Below is a small trained network, with its code and all its weights. Each question gives an input and a target symbol and asks what happens when units are switched off, that is, made to give their printed mean instead of their output.

import numpy as np


def w(rows, s, z=0):
    codes = np.array(rows[::2]) - 128.0
    scale = np.full(codes.shape[1], s)
    scale[-1] = z or s
    return codes * scale


def norm(h):
    return h / np.sqrt((h * h).mean(-1, keepdims=True) + 1e-5)


def f(y):
    return np.maximum(y, 0)


def softmax(a):
    e = np.exp(a - a.max(-1, keepdims=True))
    return e / e.sum(-1, keepdims=True)


def log_softmax(a):
    a = a - a.max(-1, keepdims=True)
    return a - np.log(np.exp(a).sum(-1, keepdims=True))


def net(x, mask):
    ids = ['Παηλμτψ'.index(c) for c in x.split()]
    T = len(ids)
    res = E[ids] + P[:T]
    q, k, v = (norm(res) @ M[0].T for M in (Q, K, V))
    z = softmax(np.where(np.tri(T) > 0, q @ k.T / 3**0.5, -1e9)) @ v
    res = res + np.where(mask[0], z, O[0][:, -1]) @ O[0][:, :-1]
    y = f(norm(res) @ A[0][:, :-1].T + A[0][:, -1])
    res = res + np.where(mask[1:25], y, B[0][:, -1]) @ B[0][:, :-1]
    return log_softmax(norm(res)[-1] @ U[:, :-1].T + U[:, -1])


Q, K, V, O, A, B = {}, {}, {}, {}, {}, {}
E = w([
[148,77,61,113],'Π',
[155,138,60,51],'α',
[39,163,87,135],'η',
[94,218,143,58],'λ',
[97,77,123,40],'μ',
[92,1,212,189],'τ',
[170,149,104,160],'ψ',
],0.0068)
P = w([
[2,112,126,116],'0',
[217,200,151,58],'1',
[23,112,136,131],'2',
[225,198,150,53],'3',
[35,115,146,142],'4',
[227,209,145,64],'5',
[45,133,148,156],'6',
[229,210,139,66],'7',
[34,133,134,159],'8',
],0.003)
Q[0] = w([
[3,23,9,101],'H1',
[155,174,110,9],'H1',
[28,172,94,215],'H1',
],0.0046)
K[0] = w([
[3,69,74,49],'H1',
[154,57,195,170],'H1',
[66,72,121,65],'H1',
],0.0053)
V[0] = w([
[148,87,88,189],'H1',
[37,138,2,69],'H1',
[145,180,47,178],'H1',
],0.0036)
O[0] = w([
[123,119,93,156,84],'H1',
[107,166,53,218,252],'H1',
[177,144,255,150,93],'H1',
],0.0052,0.0023)
A[0] = w([
[104,132,132,35,116],'N1',
[212,179,255,79,5],'N2',
[123,109,116,178,106],'N3',
[168,117,62,139,195],'N4',
[100,143,168,123,37],'N5',
[185,139,130,81,203],'N6',
[139,68,95,154,33],'N7',
[129,150,85,156,91],'N8',
[230,53,130,112,70],'N9',
[106,75,94,71,71],'N10',
[166,147,164,191,195],'N11',
[119,98,126,153,191],'N12',
[167,172,120,164,137],'N13',
[29,130,110,147,159],'N14',
[60,141,68,126,80],'N15',
[203,185,116,166,183],'N16',
[104,142,142,119,24],'N17',
[89,199,160,151,227],'N18',
[171,167,122,166,145],'N19',
[126,163,122,91,77],'N20',
[112,147,204,90,155],'N21',
[89,100,175,174,213],'N22',
[133,142,132,55,84],'N23',
[144,52,90,187,104],'N24',
],0.0077,0.0024)
B[0] = w([
[144,123,117,181,216],'N1',
[189,67,132,117,168],'N2',
[112,142,130,125,164],'N3',
[99,143,163,178,203],'N4',
[135,255,176,111,134],'N5',
[111,73,121,66,194],'N6',
[80,142,115,114,152],'N7',
[99,90,104,123,168],'N8',
[186,150,113,52,171],'N9',
[172,174,150,164,186],'N10',
[164,91,125,101,175],'N11',
[130,172,115,110,181],'N12',
[107,130,145,184,163],'N13',
[182,132,222,109,254],'N14',
[183,86,106,111,226],'N15',
[127,132,177,154,191],'N16',
[144,188,170,172,132],'N17',
[141,99,98,84,215],'N18',
[134,140,148,200,162],'N19',
[87,142,118,151,171],'N20',
[131,138,101,195,173],'N21',
[145,138,74,89,212],'N22',
[108,134,139,160,185],'N23',
[68,169,122,113,191],'N24',
],0.0066,0.0043)
U = w([
[140,113,166,222,214],'Π',
[122,70,58,11,118],'α',
[225,46,215,109,93],'η',
[184,89,3,178,41],'λ',
[44,129,52,163,137],'μ',
[129,219,177,93,97],'τ',
[49,46,194,115,249],'ψ',
],0.011,0.0022)

Each question gives the input, a string of symbols that net reads in full, and the target symbol t.
The units are the heads (3 rows each of Q, K, V and O) and the neurons (one row each of A and B). Each row of codes is followed by its name. A weight is (code - 128) times the scale printed after its matrix; where a second scale follows, it is the last column's (O, A, B and U).
mask holds one flag per unit, heads first, then neurons. A switched-off unit (its flag False) gives its mean, the last column of its rows in O or B, instead of its output. The means were averaged over made-up inputs and are rounded, as every weight is.
A unit's drop is (log p(t) with every unit on - log p(t) with that unit switched off) / (log p(t) with every unit on - log p(t) with every unit switched off).
The circuit of an input: a set's keep is (log p(t) with only the set's units on - log p(t) with every unit switched off) / (log p(t) with every unit on - log p(t) with every unit switched off). Starting from the 12 units with the biggest drops (on a tie, the unit counted first), units are removed one at a time, each time the one whose removal leaves the highest keep (on an exact tie, the one counted first), for as long as the keep stays at least 0.8.
units of the circuit, in order: the units of the circuit, biggest drop first
unit that matters most: the unit with the biggest drop
k most important neurons: the k neurons with the biggest drops, biggest first
drop of u: that unit's drop, to one decimal
input μ μ η η, target λ: 3 most important neurons	(N15, N18, N6)
input λ α μ τ τ ψ τ α Π, target μ: units of the circuit, in order	(N24, N4)
input ψ α τ τ, target α: units of the circuit, in order	(N22, N14, N9, N24)
input α η α η τ λ Π μ, target λ: units of the circuit, in order	(N14, N1, N23)
input ψ Π ψ η, target η: unit that matters most	N18
input α λ λ ψ, target η: units of the circuit, in order	(H1, N2)
input λ Π λ ψ ψ η, target η: units of the circuit, in order	(N14, N15, N24)
input α η ψ Π, target η: units of the circuit, in order	(H1, N16)
input Π λ λ Π, target τ: 3 most important neurons	(N9, N4, N15)
input ψ η Π τ μ λ, target α: 2 most important neurons	(N6, N18)
input α α λ α λ Π μ Π, target Π: 4 most important neurons	(N4, N16, N18, N19)
input λ τ η λ, target α: 3 most important neurons	(N6, N14, N2)
input λ Π α, target λ: 2 most important neurons	(N15, N4)
input ψ α λ Π ψ α, target η: 4 most important neurons	(N6, N16, N2, N22)
input ψ τ μ, target η: 2 most important neurons	(N14, N10)
input η λ η μ μ η, target λ: 4 most important neurons	(N15, N18, N24, N8)
input Π η Π α, target Π: 2 most important neurons	(N4, N16)
input η α η Π, target Π: 3 most important neurons	(N4, N16, N19)
input η α μ, target η: drop of N10	0.1
input α α ψ τ ψ α, target η: drop of N6	0.2
input λ ψ λ τ τ τ Π τ, target α: drop of N9	0.1
